Here is a tiny trained network, its code and every weight. The questions are about switching its units off for an input and a target symbol, where a switched-off unit gives its printed mean instead of its output.

import numpy as np


def w(rows, s, z=0):
    codes = np.array(rows[::2]) - 128.0
    scale = np.full(codes.shape[1], s)
    scale[-1] = z or s
    return codes * scale


def norm(h):
    return h / np.sqrt((h * h).mean(-1, keepdims=True) + 1e-5)


def f(y):
    return y / 2 * (1 + np.tanh(0.7978845608 * (y + 0.044715 * y**3)))


def softmax(a):
    e = np.exp(a - a.max(-1, keepdims=True))
    return e / e.sum(-1, keepdims=True)


def log_softmax(a):
    a = a - a.max(-1, keepdims=True)
    return a - np.log(np.exp(a).sum(-1, keepdims=True))


def net(x, mask):
    ids = ['ΛΞΠαβγδεζηθμστφω'.index(c) for c in x.split()]
    T = len(ids)
    res = E[ids] + P[:T]
    u = 0
    for l in range(2):
        q, k, v = (norm(res) @ M[l].T for M in (Q, K, V))
        z = softmax(np.where(np.tri(T) > 0, q @ k.T / 4**0.5, -1e9)) @ v
        res = res + np.where(mask[u], z, O[l][:, -1]) @ O[l][:, :-1]
        u += 1
        y = f(norm(res) @ A[l][:, :-1].T + A[l][:, -1])
        res = res + np.where(mask[u : u + 16], y, B[l][:, -1]) @ B[l][:, :-1]
        u += 16
    return log_softmax(norm(res)[-1] @ U[:, :-1].T + U[:, -1])


Q, K, V, O, A, B = {}, {}, {}, {}, {}, {}
E = w([
[171,158,105,122,116,123],'Λ',
[113,77,161,69,216,127],'Ξ',
[103,15,150,178,142,241],'Π',
[53,137,137,165,254,105],'α',
[20,113,194,58,87,40],'β',
[130,131,122,95,104,154],'γ',
[111,37,176,144,97,112],'δ',
[67,144,148,151,138,175],'ε',
[152,182,95,148,172,115],'ζ',
[159,92,75,133,82,90],'η',
[157,180,73,136,166,98],'θ',
[160,81,132,151,135,162],'μ',
[74,48,122,197,60,74],'σ',
[189,111,147,119,150,28],'τ',
[219,180,201,130,129,183],'φ',
[115,107,39,216,186,98],'ω',
],0.0099)
P = w([
[69,254,220,221,110,136],'0',
[58,235,118,60,190,97],'1',
[143,252,139,114,127,105],'2',
[177,230,162,139,112,103],'3',
[110,234,142,101,167,90],'4',
[151,231,169,144,135,85],'5',
[144,223,151,117,124,104],'6',
[191,218,193,164,87,108],'7',
[100,208,156,109,171,90],'8',
],0.0016)
Q[0] = w([
[108,194,92,1,31,121],'L0H0',
[150,100,118,70,116,84],'L0H0',
[149,84,120,81,97,119],'L0H0',
[77,160,38,48,96,178],'L0H0',
],0.0055)
K[0] = w([
[26,206,147,128,2,117],'L0H0',
[79,82,212,201,120,155],'L0H0',
[89,146,218,62,161,25],'L0H0',
[56,174,139,133,39,76],'L0H0',
],0.0046)
V[0] = w([
[104,152,133,46,128,71],'L0H0',
[196,162,243,94,105,76],'L0H0',
[82,177,185,28,174,35],'L0H0',
[3,133,117,59,86,104],'L0H0',
],0.0033)
O[0] = w([
[75,110,139,149,115,253,30],'L0H0',
[149,202,131,56,106,82,134],'L0H0',
[112,100,160,87,152,76,12],'L0H0',
[165,80,203,248,80,55,1],'L0H0',
],0.0043,0.0027)
A[0] = w([
[75,117,47,64,98,17,148],'L0N0',
[146,120,127,160,21,194,203],'L0N1',
[154,42,139,103,143,178,182],'L0N2',
[83,96,165,72,201,170,54],'L0N3',
[173,169,44,186,58,50,76],'L0N4',
[92,161,130,225,137,155,126],'L0N5',
[156,184,52,162,212,87,253],'L0N6',
[199,232,199,39,231,11,211],'L0N7',
[152,215,102,87,113,146,186],'L0N8',
[84,123,14,172,41,24,131],'L0N9',
[180,13,144,76,180,193,139],'L0N10',
[2,118,116,218,207,146,78],'L0N11',
[176,112,115,59,163,19,99],'L0N12',
[38,37,85,126,161,134,86],'L0N13',
[76,174,133,113,200,131,168],'L0N14',
[175,101,202,146,84,163,254],'L0N15',
],0.004,0.00094)
B[0] = w([
[120,157,208,177,121,113,150],'L0N0',
[27,117,189,83,200,97,167],'L0N1',
[62,172,130,161,172,105,206],'L0N2',
[96,163,155,119,103,144,159],'L0N3',
[119,58,218,175,191,132,143],'L0N4',
[104,3,21,83,82,161,123],'L0N5',
[113,150,170,3,113,139,209],'L0N6',
[99,70,132,90,52,197,208],'L0N7',
[14,206,181,103,144,84,163],'L0N8',
[135,94,205,170,111,180,152],'L0N9',
[118,142,93,213,212,109,252],'L0N10',
[114,185,61,71,7,117,141],'L0N11',
[164,130,144,111,107,134,156],'L0N12',
[186,117,158,160,100,166,156],'L0N13',
[50,109,197,134,42,199,147],'L0N14',
[64,208,53,85,169,161,178],'L0N15',
],0.0029)
Q[1] = w([
[124,255,162,139,91,119],'L1H0',
[161,195,106,162,62,185],'L1H0',
[84,71,124,171,180,178],'L1H0',
[181,141,15,144,30,112],'L1H0',
],0.0057)
K[1] = w([
[136,148,184,101,80,185],'L1H0',
[41,168,172,152,110,140],'L1H0',
[197,139,20,125,138,144],'L1H0',
[75,136,153,159,2,59],'L1H0',
],0.0039)
V[1] = w([
[165,30,121,87,77,172],'L1H0',
[56,250,208,251,167,68],'L1H0',
[106,116,176,100,224,128],'L1H0',
[105,179,204,204,74,233],'L1H0',
],0.0032)
O[1] = w([
[168,160,142,113,120,210,72],'L1H0',
[136,190,78,130,159,32,142],'L1H0',
[174,131,166,178,206,175,254],'L1H0',
[45,219,144,156,167,253,105],'L1H0',
],0.0055,0.0019)
A[1] = w([
[29,97,74,112,145,154,235],'L1N0',
[161,27,82,33,111,67,151],'L1N1',
[172,112,115,99,121,94,84],'L1N2',
[94,120,127,204,179,138,79],'L1N3',
[159,146,114,128,166,149,127],'L1N4',
[140,179,146,85,79,133,196],'L1N5',
[151,87,43,129,164,152,203],'L1N6',
[111,175,94,155,134,208,141],'L1N7',
[71,229,130,67,198,98,244],'L1N8',
[149,86,147,64,154,222,31],'L1N9',
[159,147,119,2,174,137,97],'L1N10',
[101,156,5,219,116,102,26],'L1N11',
[85,171,166,111,62,41,255],'L1N12',
[133,110,89,146,173,75,174],'L1N13',
[90,123,170,63,136,104,188],'L1N14',
[142,73,119,184,164,108,237],'L1N15',
],0.006,0.00094)
B[1] = w([
[193,160,122,138,93,114,181],'L1N0',
[153,118,123,115,102,168,145],'L1N1',
[136,106,140,142,88,153,123],'L1N2',
[149,100,92,95,132,141,191],'L1N3',
[111,130,104,76,140,85,174],'L1N4',
[109,121,120,157,99,129,130],'L1N5',
[159,195,158,98,115,27,207],'L1N6',
[178,146,87,89,147,133,175],'L1N7',
[144,54,147,150,112,128,252],'L1N8',
[56,106,166,202,116,70,177],'L1N9',
[116,90,102,145,168,123,213],'L1N10',
[113,8,164,87,51,161,155],'L1N11',
[129,195,61,149,159,124,167],'L1N12',
[64,150,122,72,117,122,182],'L1N13',
[252,154,165,128,40,144,168],'L1N14',
[132,189,78,92,133,157,215],'L1N15',
],0.0047,0.004)
U = w([
[120,132,137,129,124,125,3],'Λ',
[124,20,250,127,194,143,182],'Ξ',
[106,90,73,213,198,244,221],'Π',
[67,111,116,165,149,77,82],'α',
[113,197,215,125,37,32,192],'β',
[143,133,143,156,128,158,35],'γ',
[73,219,112,233,156,68,149],'δ',
[73,188,85,105,37,212,171],'ε',
[156,187,80,128,115,172,28],'ζ',
[130,130,131,133,115,120,27],'η',
[145,123,105,152,117,101,21],'θ',
[179,144,59,44,254,69,170],'μ',
[55,61,113,223,44,100,146],'σ',
[226,113,185,82,62,104,147],'τ',
[152,219,202,92,166,199,142],'φ',
[124,63,41,59,29,88,171],'ω',
],0.0099,0.0042)

Each question gives the input, a string of symbols that net reads in full, and the target symbol t.
The units are the heads (4 rows each of Q, K, V and O) and the neurons (one row each of A and B). Each row of codes is followed by its name. A weight is (code - 128) times the scale printed after its matrix; where a second scale follows, it is the last column's (O, A, B and U).
mask holds one flag per unit, layer by layer, with each layer's heads first. A switched-off unit (its flag False) gives its mean, the last column of its rows in O or B, instead of its output. The means were averaged over made-up inputs and are rounded, as every weight is.
A unit's drop is (log p(t) with every unit on - log p(t) with that unit switched off) / (log p(t) with every unit on - log p(t) with every unit switched off).
The circuit of an input: a set's keep is (log p(t) with only the set's units on - log p(t) with every unit switched off) / (log p(t) with every unit on - log p(t) with every unit switched off). Starting from the 12 units with the biggest drops (on a tie, the unit counted first), units are removed one at a time, each time the one whose removal leaves the highest keep (on an exact tie, the one counted first), for as long as the keep stays at least 0.8.
units of the circuit, in order: the units of the circuit, biggest drop first
unit that matters most: the unit with the biggest drop
top k neurons: the k neurons with the biggest drops, biggest first
top k neurons in layer l: the k neurons of layer l with the biggest drops, biggest first
drop when u is switched off: that unit's drop, to one decimal
input μ ε μ Π μ μ γ, target τ: units of the circuit, in order : [L0H0]
input μ δ φ δ ζ α τ, target τ: units of the circuit, in order : [L0N7 L1N1 L1N14]
input ζ φ Ξ Π μ μ Λ, target τ: units of the circuit, in order : [L1N8 L0N7 L0N8 L0N4]
input μ ζ η, target τ: top 4 neurons in layer 0 : [L0N10 L0N2 L0N4 L0N9]
input μ ω δ, target ω: top 4 neurons : [L0N7 L1N1 L0N6 L1N15]
input δ δ δ, target δ: top 3 neurons in layer 0 : [L0N6 L0N7 L0N15]
input μ Ξ δ β ζ α Λ ζ, target Ξ: top 4 neurons in layer 1 : [L1N8 L1N15 L1N10 L1N6]
input ε μ Π δ μ μ γ, target τ: top 2 neurons : [L1N14 L1N8]
input Ξ η Π Ξ δ α, target Ξ: top 2 neurons in layer 0 : [L0N6 L0N10]
input μ Π μ δ, target μ: top 4 neurons : [L0N7 L1N15 L0N14 L1N8]
input μ μ η θ γ μ ε η, target τ: top 3 neurons in layer 0 : [L0N4 L0N10 L0N9]
input δ γ γ γ, target δ: top 2 neurons : [L1N12 L0N8]
input η η η, target Π: top 2 neurons in layer 0 : [L0N9 L0N4]
input μ Π Π η β α, target Π: unit that matters most : L1N6
input φ δ ζ, target φ: top 4 neurons : [L0N7 L0N6 L0N14 L0N10]
input Π Π α, target Π: top 3 neurons in layer 1 : [L1N8 L1N6 L1N15]
input μ ζ Π δ δ, target Π: top 4 neurons in layer 0 : [L0N6 L0N13 L0N0 L0N5]
input Ξ μ μ Λ, target τ: top 4 neurons : [L1N14 L0N10 L0N7 L1N8]
input ω γ δ, target ω: top 3 neurons in layer 1 : [L1N9 L1N15 L1N1]
input μ φ δ, target φ: unit that matters most : L0H0
input μ Π δ, target Π: top 4 neurons in layer 1 : [L1N6 L1N15 L1N4 L1N7]
input τ μ η ε ζ δ, target μ: top 3 neurons in layer 0 : [L0N7 L0N6 L0N8]
input μ Ξ σ ω, target ω: drop when L1N11 is switched off : 0.4
input δ δ Ξ δ α ζ Ξ δ α, target Ξ: drop when L0N0 is switched off : 0.0
